Here is a tiny trained network, its code and every weight. The questions are about switching its units off for an input and a class, where a switched-off unit gives its printed mean instead of its output.

import numpy as np


def w(rows, s, z=0):
    codes = np.array(rows[::2]) - 128.0
    scale = np.full(codes.shape[1], s)
    scale[-1] = z or s
    return codes * scale


def f(y):
    return np.maximum(y, 0)


def log_softmax(a):
    a = a - a.max(-1, keepdims=True)
    return a - np.log(np.exp(a).sum(-1, keepdims=True))


def net(x, mask):
    res = np.array(x, float).reshape(1, 5) / 4 @ E
    y = f(res @ A[0][:, :-1].T + A[0][:, -1])
    res = res + np.where(mask, y, B[0][:, -1]) @ B[0][:, :-1]
    return log_softmax(res[-1] @ U[:, :-1].T + U[:, -1])


A, B = {}, {}
E = w([
[167,94,148,128,182,132,80,88,156,245,208],'x0',
[98,167,170,127,110,104,63,189,47,216,67],'x1',
[117,121,162,143,15,150,193,152,243,218,96],'x2',
[112,168,255,110,144,37,107,143,192,76,158],'x3',
[205,65,147,107,43,83,83,86,105,102,109],'x4',
],0.0099)
A[0] = w([
[159,77,101,147,143,149,211,61,247,47,197,90],'N0',
[158,98,45,143,102,204,157,128,62,163,106,51],'N1',
[172,111,111,128,148,153,168,104,164,105,147,53],'N2',
[166,92,166,120,172,129,101,77,160,248,211,54],'N3',
[141,89,47,159,127,209,132,106,91,169,91,57],'N4',
[152,135,90,115,212,137,62,122,41,69,161,2],'N5',
[110,190,185,150,101,102,63,197,62,228,60,20],'N6',
[166,96,143,139,187,128,63,100,166,212,221,76],'N7',
[156,121,94,157,127,150,173,97,179,78,191,22],'N8',
[106,173,255,142,113,62,110,150,213,98,155,42],'N9',
[230,29,164,101,25,81,91,90,90,111,117,34],'N10',
[73,178,135,151,188,170,161,142,135,155,138,17],'N11',
[124,117,159,148,9,171,204,158,248,216,93,36],'N12',
[85,172,121,126,64,119,180,174,118,14,54,12],'N13',
[140,172,203,81,199,78,97,120,140,70,141,65],'N14',
[39,214,119,168,233,183,204,195,161,161,168,64],'N15',
],0.0097,0.01)
B[0] = w([
[87,109,141,43,148,86,52,229,76,175,83,236],'N0',
[114,65,161,134,124,57,199,135,178,218,173,190],'N1',
[80,126,175,97,119,112,89,156,104,144,110,154],'N2',
[108,146,76,154,111,165,203,142,95,91,22,206],'N3',
[104,67,161,124,76,48,198,121,174,193,199,188],'N4',
[107,161,194,205,212,160,106,26,73,79,180,190],'N5',
[60,92,156,2,172,94,52,213,91,148,80,210],'N6',
[104,180,80,156,87,165,197,163,108,66,65,203],'N7',
[85,70,180,92,164,109,82,155,124,144,69,167],'N8',
[112,37,109,154,96,61,208,101,158,211,207,208],'N9',
[221,179,87,106,82,177,49,65,236,114,112,196],'N10',
[174,94,113,107,105,121,92,83,184,94,99,153],'N11',
[131,155,180,215,233,146,91,36,34,32,216,253],'N12',
[106,167,56,163,110,197,221,142,113,96,21,201],'N13',
[107,72,158,151,124,119,181,102,157,188,197,185],'N14',
[229,178,103,108,66,170,49,69,224,130,122,211],'N15',
],0.0092,0.016)
U = w([
[108,143,156,183,209,128,99,59,70,75,213,120],'0',
[95,74,139,137,84,78,217,115,189,215,206,109],'1',
[68,109,149,53,151,98,29,198,101,164,81,112],'2',
[96,161,98,161,81,158,242,135,124,80,21,110],'3',
[205,159,118,113,61,147,30,73,253,132,127,108],'4',
[148,189,130,139,64,107,149,203,109,126,216,250],'5',
],0.011,0.025)

Each question gives the input, the list of numbers given to net, and the class t.
The units are the neurons (one row each of A and B). Each row of codes is followed by its name. A weight is (code - 128) times the scale printed after its matrix; where a second scale follows, it is the last column's (A, B and U).
mask holds one flag per neuron, in row order. A switched-off neuron (its flag False) gives its mean, the last column of its row in B, instead of its output. The means were averaged over made-up inputs and are rounded, as every weight is.
A unit's drop is (log p(t) with every unit on - log p(t) with that unit switched off) / (log p(t) with every unit on - log p(t) with every unit switched off).
The circuit of an input: a set's keep is (log p(t) with only the set's units on - log p(t) with every unit switched off) / (log p(t) with every unit on - log p(t) with every unit switched off). Starting from the 12 units with the biggest drops (on a tie, the unit counted first), units are removed one at a time, each time the one whose removal leaves the highest keep (on an exact tie, the one counted first), for as long as the keep stays at least 0.8.
units of the circuit, in order: the units of the circuit, biggest drop first
unit that matters most: the unit with the biggest drop
top k neurons: the k neurons with the biggest drops, biggest first
drop when u is switched off: that unit's drop, to one decimal
input [6,-5,-3,-4,-1], class 3: units of the circuit, in order	[N7]
input [8,-3,-6,-5,-2], class 3: top 3 neurons	[N7 N3 N12]
input [-7,7,-7,-7,-4], class 0: top 2 neurons	[N5 N0]
input [1,4,-6,-8,-7], class 1: top 2 neurons	[N4 N1]
input [7,0,0,-6,7], class 3: top 2 neurons	[N3 N7]
input [-2,5,7,-3,7], class 0: top 2 neurons	[N12 N15]
input [-8,4,-4,2,7], class 3: top 2 neurons	[N13 N15]
input [-6,-3,3,-6,1], class 1: top 3 neurons	[N1 N4 N3]
input [7,-3,7,6,-8], class 4: top 2 neurons	[N15 N11]
input [7,-6,2,-6,-3], class 3: top 2 neurons	[N3 N7]
input [3,-6,-6,-7,8], class 4: top 4 neurons	[N10 N12 N9 N14]
input [7,-5,-6,5,-7], class 3: top 2 neurons	[N7 N3]
input [3,0,0,-3,7], class 4: drop when N10 is switched off	1.1
input [6,8,-4,-8,-7], class 1: unit that matters most	N4
input [-5,4,8,-2,6], class 0: drop when N12 is switched off	1.5
input [-3,2,3,4,5], class 4: drop when N10 is switched off	2.1
